Below are the code and all the weights of a small trained network. Each question names an input and a class and asks about switching units off, where a switched-off unit gives its printed mean instead of its output.

import numpy as np


def w(rows, s, z=0):
    codes = np.array(rows[::2]) - 128.0
    scale = np.full(codes.shape[1], s)
    scale[-1] = z or s
    return codes * scale


def f(y):
    return y / 2 * (1 + np.tanh(0.7978845608 * (y + 0.044715 * y**3)))


def log_softmax(a):
    a = a - a.max(-1, keepdims=True)
    return a - np.log(np.exp(a).sum(-1, keepdims=True))


def net(x, mask):
    res = np.array(x, float).reshape(1, 5) / 4 @ E
    y = f(res @ A[0][:, :-1].T + A[0][:, -1])
    res = res + np.where(mask, y, B[0][:, -1]) @ B[0][:, :-1]
    return log_softmax(res[-1] @ U[:, :-1].T + U[:, -1])


A, B = {}, {}
E = w([
[85,28,48,163,148,133,83,143,220],'x0',
[128,104,71,70,6,73,188,101,90],'x1',
[130,126,129,144,125,115,135,144,119],'x2',
[136,132,126,121,136,128,138,119,148],'x3',
[58,104,202,70,171,29,136,134,129],'x4',
],0.013)
A[0] = w([
[164,110,66,145,111,119,141,143,137,76],'n0',
[40,84,154,45,160,16,121,136,143,16],'n1',
[102,84,52,145,108,125,142,93,129,89],'n2',
[122,191,214,110,177,84,133,130,107,137],'n3',
[110,123,177,106,75,96,166,94,123,56],'n4',
[254,246,167,95,81,111,131,103,61,49],'n5',
[129,133,44,187,115,160,119,114,155,124],'n6',
[221,179,120,205,107,218,117,113,111,51],'n7',
[96,99,115,170,124,107,75,88,111,148],'n8',
[51,47,85,165,173,95,79,129,192,19],'n9',
[130,107,125,51,84,62,164,151,116,112],'n10',
[118,119,210,99,125,147,160,155,134,115],'n11',
[139,143,145,184,237,205,80,177,147,57],'n12',
[109,103,101,130,164,91,77,153,169,11],'n13',
[105,169,237,166,229,142,112,140,135,136],'n14',
[138,103,67,137,92,176,121,113,115,142],'n15',
[126,125,9,128,122,135,129,159,142,109],'n16',
[130,152,171,198,213,194,83,168,159,210],'n17',
],0.0095,0.012)
B[0] = w([
[110,108,146,178,167,88,82,73,158,145],'n0',
[196,107,30,194,97,241,170,254,143,195],'n1',
[128,71,169,122,119,94,57,111,173,162],'n2',
[55,108,197,118,159,46,109,62,107,205],'n3',
[74,197,131,70,189,135,138,44,82,150],'n4',
[189,86,22,143,92,226,116,227,176,216],'n5',
[125,49,113,136,101,93,76,88,162,183],'n6',
[77,243,142,32,200,188,239,95,56,193],'n7',
[153,118,108,130,128,126,133,129,138,154],'n8',
[106,207,98,55,160,193,247,139,66,187],'n9',
[113,133,107,92,142,194,159,170,102,186],'n10',
[118,107,175,134,202,115,118,101,109,154],'n11',
[213,77,31,216,48,187,133,221,215,205],'n12',
[94,202,160,99,129,155,182,98,93,143],'n13',
[105,64,234,148,154,68,60,39,113,227],'n14',
[145,50,131,174,115,117,94,92,182,176],'n15',
[139,54,155,142,126,77,75,96,159,172],'n16',
[101,213,126,95,160,183,211,172,61,255],'n17',
],0.0088,0.017)
U = w([
[89,223,150,43,158,162,234,111,16,66],'0',
[217,94,42,164,58,200,141,179,188,254],'1',
[108,77,223,144,143,17,5,48,150,38],'2',
],0.012,0.0029)

Each question gives the input, the list of numbers given to net, and the class t.
The units are the neurons (one row each of A and B). Each row of codes is followed by its name. A weight is (code - 128) times the scale printed after its matrix; where a second scale follows, it is the last column's (A, B and U).
mask holds one flag per neuron, in row order. A switched-off neuron (its flag False) gives its mean, the last column of its row in B, instead of its output. The means were averaged over made-up inputs and are rounded, as every weight is.
A unit's drop is (log p(t) with every unit on - log p(t) with that unit switched off) / (log p(t) with every unit on - log p(t) with every unit switched off).
unit that matters most: the unit with the biggest drop
top k neurons: the k neurons with the biggest drops, biggest first
drop of u: that unit's drop, to one decimal
input [-7,1,3,0,-3], class 1: unit that matters most -> n5
input [4,3,6,7,8], class 1: top 3 neurons -> [n1, n17, n7]
input [-1,-5,3,1,1], class 2: top 3 neurons -> [n14, n7, n9]
input [7,0,6,-7,5], class 0: top 2 neurons -> [n9, n12]
input [-1,4,-5,-8,0], class 1: top 2 neurons -> [n17, n7]
input [-1,-7,-6,-2,-3], class 0: top 3 neurons -> [n17, n7, n5]
input [-4,-1,3,-7,-6], class 0: top 2 neurons -> [n7, n12]
input [-7,5,-7,-1,-1], class 1: top 2 neurons -> [n5, n17]
input [0,-6,-7,1,-2], class 0: top 2 neurons -> [n17, n5]
input [-4,-7,4,-7,-5], class 0: top 2 neurons -> [n7, n17]
input [-6,-8,-1,4,-8], class 0: top 2 neurons -> [n7, n17]
input [-7,-2,0,-1,7], class 2: drop of n14 -> 0.1
input [0,-8,7,-2,-5], class 0: drop of n6 -> 0.0
input [-4,4,7,-4,-1], class 1: drop of n17 -> 0.2
input [4,-4,0,7,1], class 0: unit that matters most -> n17
